Each row has a hidden trait or not; one of two labels after the row says which. A new part has a new trait and new labels.
|   5 | -20 |  19 |  -1 |   2 |   0 |  10 |  18 |  33 |  10 |   4 |   1 |  -3 |   4 |  13 |   9 |  41 |  19 |  -3 |  -7 |  -3 | -11 |   3 |  -5 |   0 |   1 |  -9 |   4 |  -3 |   1 |   1 |  -1 |   5 |   8 |   8 |  16 |   2 |   0 |  21 |  19 |   1 |   8 |  -1 |  12 |  -5 | -12 |  -9 |  -6 |   4 |  -1 |   3 |   1 |  -8 |  27 |   2 |   5 |  12 | -25 |  -4 | -23 |  -2 |  -6 |   7 |   9 | => q45
|  -3 |  -7 | -63 |  -3 |   5 |   0 |  -4 | -16 |  39 |  -4 |  10 |   7 |   6 | -13 |  -4 |  39 |  14 |  13 |   5 |  20 |   0 |   5 |  -1 |   5 |  -1 |   2 | -12 |   2 |  -9 |  -4 |  12 |  28 | -14 |  14 |  -2 |  -8 | -10 |   6 |   1 |   0 |  18 |  -6 |   2 |   2 |   1 |   9 |   0 | -13 |  -7 |  25 |  -2 |   0 |  -2 |  36 |   3 | -13 |  24 | -28 | -23 |  17 |  -6 |   0 | -15 |   0 | => Q438
|   2 |   0 | -44 |   3 |   1 |  -1 |   0 |   1 | -11 | -18 | -21 |  -2 |   8 |   4 | -11 |   2 | -22 | -13 |  -7 |  -5 |   5 |  -3 |  -1 |  -5 |   4 |  -1 |  23 |  -2 |   6 |  -5 |  -9 | -10 |   8 | -14 |  -4 |   5 | -13 |  -6 | -12 |  10 | -18 |   6 |   3 |  -9 |   0 |  16 |  12 |  -5 |  14 |  -6 |  -9 |   2 |   5 |  -2 |   0 |   1 |  26 |  11 | -21 |  10 |   6 |  -5 |   9 |  -6 | => q45
|  -5 |   4 |  63 |  -4 |   4 |   1 |   3 |  22 | -21 | -20 |  14 |  -2 |  -7 |   5 |  12 | -16 | -15 |   0 |  -2 | -14 |  -6 |   3 |  -1 |  -5 |   2 |   1 | -11 |  -6 |  -2 |   5 |  -2 |  -4 |  10 |  -5 |  -6 | -10 |  18 |  -3 |  -2 |   4 | -13 |   5 |   3 |   5 |   0 | -21 |  12 |   8 | -20 | -21 |  10 |   7 |   9 |   1 |  -1 | -11 | -38 |  17 |  40 | -16 |  -1 |   4 | -11 |   9 | => q45
|   7 | -20 |   3 |   0 |   5 |  -1 |   9 |   2 |  30 |   0 |   6 |   7 |   3 |  -2 |  14 |  20 |  63 |  20 |  -2 |  -2 |  -3 | -11 |   3 |  -5 | -10 |   2 |   1 |   4 |  -7 |  -6 |   6 |   5 |   1 |   9 |   8 |  11 |  -1 |   0 |  20 |  22 |   6 |   5 |  -1 |   9 |  -5 |  -9 |   0 | -10 |   7 |  21 |   0 |   1 |  -2 |  29 |   2 |   0 |  22 | -27 | -20 | -14 |   1 |   0 | -19 |   3 | => Q438
|   4 |  -3 |  -9 |   0 |  -2 |   1 |  19 |  27 |   2 |  -4 |   2 |  -3 |   0 |  11 |  18 | -10 |  45 |  19 |  -4 | -13 |   0 | -12 |   3 |   0 | -10 |   1 |  -8 |   2 |   1 |  -2 |   0 | -15 |  10 |   7 |   7 |  13 |  19 |   1 |  18 |  18 | -10 |   6 |   4 |  12 |  -6 | -19 |  -8 |   7 |  -6 |  -1 |   8 |   2 |  -2 |   6 |   1 |  12 | -17 |   1 |  25 | -23 |   1 |  -4 | -20 |  16 | => q45
|  -4 |   8 | -44 |   1 |  -9 |   1 |   3 | -19 |  -9 |   6 |  -6 |  -1 |   3 |  -3 | -15 |  -6 | -27 | -10 |   2 |  20 |   5 |   3 |   0 |   0 |   7 |   0 |  16 |   2 |   4 |   2 |   2 |   2 | -13 |   1 |   4 |   2 |  -3 |   7 |  -9 | -25 |  14 | -21 | -14 |  -4 |   1 |  10 | -14 |   4 |   4 |  15 |  -7 |   2 | -16 |  -1 |   4 |   9 | -17 |  -1 | -15 |  17 |   1 |   7 |  -8 |  -2 | => Q438
|  -6 |   2 | -63 |   2 |  -9 |   1 |   3 | -15 |   1 |   7 |  -9 |  -8 |  -1 |  -1 | -30 |   2 |   1 | -12 |   4 |  15 |   5 |   4 |  -3 |  15 |  -2 |   0 |  18 |   1 |   5 |   2 |   5 |   2 | -16 |   0 |  -1 |   1 |  -2 |   8 |  -6 | -29 |  11 | -22 | -14 |  -8 |   3 |   8 | -17 |   5 |   5 |  15 |   0 |   2 |  -2 |   1 |   4 |   9 | -15 |  -6 | -15 |  18 |   2 |   4 |   9 |  -2 | => Q438

|  -5 |   9 |  -8 |  -3 |  10 |   0 |  17 |  12 |  15 |   6 |   4 |  -5 |   2 |   6 |  -1 | -15 | -10 |   9 |   6 |  -5 |  -2 |  -1 |   5 |  -8 |   1 |  10 |  -3 |  -3 |  -1 | -10 |  -7 |  -4 | -16 |   2 |  -1 |  28 |  -9 |  -5 |   7 |   1 |  20 | -11 |  12 |  -1 |  17 |   6 |   3 |  -6 |   5 | => q979
|  -5 |  -2 |  -7 | -10 |  -5 | -15 |  -6 |   1 |  -3 |   3 | -41 |   3 |  22 | -29 | -12 | -42 | -13 |  18 |   4 |  12 |   0 |   6 |   9 |  -9 |   7 |  36 |   3 |  -1 | -46 |  -4 | -10 |  43 |   9 |  -5 |   0 |   3 | -14 |   3 |  10 |  19 |  16 |  -1 |   4 |   0 |   6 |  13 |   9 |  35 |  14 | => q979
| -14 |  -1 |   6 |  -1 |   9 |   9 |   3 |   8 |   3 |   1 |  22 |  -3 | -16 |  -1 |  -8 |  -7 | -18 |   2 |   2 |   3 |  13 |   1 |  -9 |  34 |  11 |  29 |  10 |  -3 |  15 |  -1 | -24 |  -7 |  13 |  11 |  -1 |   4 |   0 |  20 |   5 |   9 |   5 |   6 |  -4 |  -8 |  16 | -18 |   3 | -10 |  14 | => Q622
|   0 |  -4 |  -8 |  -3 | -21 |  -2 |   1 |   0 |   4 |  14 |   9 |   9 |  -1 |   7 |   7 | -11 |   1 |  -1 |   6 |  -1 |   1 |  -3 | -10 |   7 |   2 |  13 |   3 |   1 |  -4 |   2 | -59 |  -2 |   3 |   8 |   4 |  18 | -11 |   6 |  -1 |   5 |   4 |  -5 |  -6 |  -2 | -14 | -36 | -12 |  -1 |   3 | => q979
|   7 |  18 | -18 |  -7 | -24 |  -3 |   1 |   8 | -33 |  -9 |   0 |  -3 | -35 |   1 |   1 |  11 |  46 |   0 |  -6 |   0 |  -2 |  -6 |   0 |  -2 |  11 |   1 |   0 |   6 |   4 |  -1 |   2 |  30 |  18 |  -1 |   0 |  -5 |  -1 |   2 |   9 |   0 |  -1 |  -2 | -12 |   7 |   3 |   8 |   0 |   5 |  -2 | => Q622
|  -2 |   0 |   2 |  -1 |   6 | -19 |  -1 |  -4 |   6 |  -1 |  -1 |  -3 |  -2 |   0 | -16 | -10 |  -6 |   4 |   2 | -10 |   1 |   6 | -11 | -28 |  -8 |   5 |  15 |  -4 |  19 |  22 | -43 | -27 | -34 |  -7 |  -2 |   2 |   0 |  -1 |   5 |  11 |   4 |   9 | -39 |   6 |   1 |   3 |  12 | -33 |   3 | => Q622
| -12 |  -1 |  23 |  -2 |   3 |  -4 |  18 |   1 | -14 |   4 |   4 |   6 |  -1 |  10 |  -4 |   1 |   3 |   4 |   9 |   1 |   2 |   9 |  31 |  -5 |  16 |  -5 |  12 |   0 |   1 |  10 | -25 |   6 |  14 |   8 |   7 |   2 |  -2 |   2 |  -2 |   7 |   5 |  -3 |  -4 |  -2 |   2 |   1 |  14 |   4 |  -1 | => Q622
|   0 |   8 |   0 |  -1 |   6 | -12 |   5 |   1 |  10 |  -1 |   4 |  -4 |   0 |  10 |  -7 | -24 |  12 |   1 | -10 |   3 |   6 |   6 | -26 |  12 |  47 |  -4 |  13 |  -7 | -20 |  15 | -13 | -38 |   6 |   9 |  -2 |   3 |  14 |  13 |   4 |  28 |   6 |   8 | -15 |   0 |  -4 |   1 |   3 |  -4 |   3 | => q979
|  -3 |   2 | -23 |  -3 | -13 |  -7 |   3 |   1 |  24 |   4 |  -1 | -13 |   3 |   2 |  -7 |  23 |  -1 |   2 |   3 |  -1 |  13 |   4 | -14 |  -2 |   0 |  48 |   3 |   0 | -11 |   1 | -63 |   0 |  36 |  14 |   2 |  10 |  -7 |   5 |   0 |   6 |   7 |   6 |  23 |  -3 |   0 |  11 |   5 |  -1 |  12 | => Q622
|  -1 |  -2 |   3 |  -1 |  -3 | -35 |   3 |  14 |  -5 |  -6 |   1 |   3 |   4 |   8 | -12 |  -7 | -23 |   2 |   2 | -16 | -17 |   1 |  -7 |  -2 | -28 |  -1 |   4 |  -5 | -18 | -19 |  23 |  12 |  44 |   3 |   0 |  -2 |   1 |   2 |  -6 |   4 |  18 | -42 |   5 |  -2 |   0 |  -8 |  14 | -28 | -15 | => Q622
|  -2 |   0 | -10 |  -2 |   6 |  -5 | -29 |   2 |   5 |   0 | -15 |  -1 |   3 |  -4 | -10 | -11 | -29 |   1 |   3 |   0 |  10 |   5 |   0 |  -9 |  -1 |  -2 |   4 |  -1 |   6 |  28 |  13 |   5 |  13 |  10 |  -1 |   2 |   0 | -27 |  23 |   6 |   3 | -29 |  -3 |  -1 |   1 |  31 |   4 |   5 |   7 | => q979

New part:
|   2 |   0 |  -5 |   2 | -10 |   3 |   0 |   1 | -13 |  -5 |  -6 |  -1 |  -6 |  11 |  11 |  -5 |   7 |  -8 |  -6 |   4 |  -7 |  -2 |  12 |   0 |  13 |   1 |  -2 |  -2 |   8 |   5 |  -2 |  -1 |  25 |  -2 |   0 |   5 | -12 |   1 |  29 |  14 |  -2 |   0 |  -5 |   2 |   0 |  -1 | -14 |  -2 | -10 |  -2 |   6 |   6 |  -3 |   0 |   1 |   4 | -12 |   6 |  17 |   6 |  -2 |  -6 |   4 | => q581
|  -2 |   2 |   3 |  -2 |   8 |  -1 |   0 |  -1 |   7 |   1 |   6 |   1 |   2 |   3 |  -2 |   1 |  -3 |  -8 | -14 |  -4 |  -5 |  -3 | -12 |  -5 | -15 |  -8 |   0 |   7 |  22 |  -8 |  16 |   1 |   4 |  13 |   1 |  -3 |   1 |  -5 |  -5 |  -7 |  10 |   1 |   4 |   4 |   1 | -13 |   9 |   4 |   0 |   0 |  -3 |  -1 |  -3 |   0 |   2 |  -6 |   4 | -22 |  -2 |  -8 |   5 |  -4 |  -4 | => q908
|   1 |   0 |   3 |   0 |   1 |   0 |  -1 |   0 |   7 |   3 |   4 |   0 |   3 |  -4 |  -3 |   5 |   0 |   3 |   5 |  -4 |   0 |   9 |  -1 |  -3 |   4 |   1 |   0 |   5 |   2 |  -6 |  -3 |   0 |  -5 |   5 |   1 |  -2 |   7 |  -3 | -16 |  -9 |   0 |  -2 |   4 |  -2 |   2 |  -7 |  11 |   0 |  -3 |   1 |  -4 |  -1 |   2 |  -1 |   1 |  -7 |   5 |   7 |  -6 |  -4 |   1 |   3 |  -7 | => q581
|   9 |  -4 |  -9 |   1 | -13 |  22 |   0 |  -6 |  13 |   3 | -23 |   7 |  -2 |   5 | -10 | -12 |   3 | -27 |  18 |  11 |  46 | -45 |  17 |  -4 |  23 |  35 |   3 | -21 | -63 | -15 |  30 |  -1 | -38 |  56 |  -1 | -34 |  -3 |   4 |  27 |  23 | -11 |   9 | -15 |   1 |   2 | -17 |  -4 |  -2 |  -8 |   1 | -12 |  -7 |  23 |  -2 |   8 |  -2 |   2 | -15 |   3 |  23 | -16 |  18 |  -7 | => q908
|   0 |   3 |   2 |  -2 |   3 |  -1 |   0 |  -2 |   4 |  -1 |  10 |  -3 |  -2 |   3 |  -6 |   1 |  -5 |  -4 |  -7 |  -4 |   5 |  -9 | -12 |  -5 | -10 |  -4 |   0 |   8 |   8 | -11 |  -9 |   2 |   2 |  10 |   4 |  -1 |  -8 |  -1 |  -5 |  -9 |  11 |   1 |   4 |   2 |   2 | -16 |   5 |   1 |   0 |   0 |  -2 |  -6 |  -2 |  -1 |   0 |  -4 |   3 | -17 |  -2 | -14 |   5 |   2 |  -5 | => q908
|  -6 |   2 |   3 |   0 |  -1 | -10 |   0 |   3 |   8 |   0 |  10 |  -2 |   3 |  -5 |   2 |   3 |  -8 |   7 |  -5 |  -5 | -18 |  13 | -12 |   7 | -10 | -12 |   0 |  11 |  13 |   4 | -17 |  -1 |   4 | -12 |   1 |   1 |  15 |  -2 | -14 |  -9 |   4 |   0 |   7 |   4 |   0 |   6 |   8 |   0 |   1 |   2 |  -1 |  -1 |  -2 |   0 |  -3 |  -6 |   5 |   4 |  -4 |  -9 |   0 |  -3 |  -1 | => q581
|  -6 |   0 |  -1 |   2 |   0 |   2 |  -6 |  -7 |  -6 | -11 |   2 |   7 | -19 | -51 |  -8 |   0 | -14 |  22 | -15 |   8 |  50 |  -7 |  39 |  13 |  19 |  -7 |  11 |  -4 |  28 |  -6 | -43 |  -7 |   5 |  16 |   5 |  -2 |  17 |  -9 | -27 |  -9 |  -6 |   0 |   8 |  -4 |   2 | -20 | -15 |   0 |  31 |   2 |  -3 |  -9 |  13 |  -8 |   5 | -14 | -16 | -47 | -27 |  17 |  -7 |  23 |  17 | => q581
|   8 |  -1 |  -2 |   1 |   1 |  10 |   0 |  -4 |  12 |   0 | -27 |   7 |   2 |   8 | -17 |  -6 |   1 | -26 |  12 |   5 |  12 | -17 |   2 |  -4 |  17 |  18 |   9 | -18 | -10 | -21 |  42 |   0 | -29 |  25 |  -2 |  -8 |   2 |   2 |   6 |   5 |  -7 |   2 |  -3 |  -7 |  -1 | -14 |   0 |   0 |  -2 |   1 |  -7 |  -8 |   7 |   0 |   5 |   1 |  -1 | -26 |  -5 |  13 |  -1 |  15 |  -5 | => q908
|   8 |   2 |   1 | -12 |  32 |  -5 |  13 |  -8 |   9 | -16 |  -2 |  -6 |   1 |  18 |   6 |   8 |   1 |  12 |  -1 | -14 | -29 |   8 |  20 | -10 |  17 |  -6 |   3 |  10 |   5 | -15 |  33 |  -3 |  11 |  17 |   0 |  -1 | -33 |  12 |   1 |  11 |   0 |   3 |   2 |   0 |   2 |  48 |   9 |  10 |   0 |   8 |  10 |  -4 | -13 |  -1 |  -7 |   8 |   8 | -14 |   5 |  14 |  -3 |  11 | -11 | => q581
|   0 |  -2 |  -1 |   1 |   1 |  -1 |  -1 |   0 |   6 |   0 |   7 |   2 |   2 |   1 |   1 |   0 |  -6 |   0 |  -1 |  -4 |  -5 |   3 |  -6 |  -1 |  -1 |  -6 |   0 |  -2 |  -7 |   6 |   7 |   0 |  -3 |   2 |  -1 |   0 |   4 |   0 | -10 |  -6 |  -9 |   0 |   2 |   3 |   0 |  -1 |   1 |   1 |   1 |   1 |  -2 |   4 |   2 |   3 |  -2 |   3 |   1 |  10 |  -1 |   0 |  -2 |  -3 |  -3 | => q581
|   1 |   1 |   2 |   0 |  -1 |   1 |   1 |  -1 |   1 |   2 |  -3 |   0 |   1 |   0 |  -2 |   1 |  -2 |   5 |   2 |  -1 |  -6 | -10 |   2 |  -2 |  -1 |   3 |  -2 |   0 |  20 |  -5 |   1 |   1 |   2 |  11 |  -1 |  -2 |  10 |  -4 |  -5 |   0 |   2 |   1 |   2 |   1 |  -1 |  -3 |   1 |   0 |  -3 |   1 |   5 |   6 |  -6 |  -1 |  -2 |  -3 |   3 |   4 |  -2 |  12 |   3 |   2 |  -1 | => q581
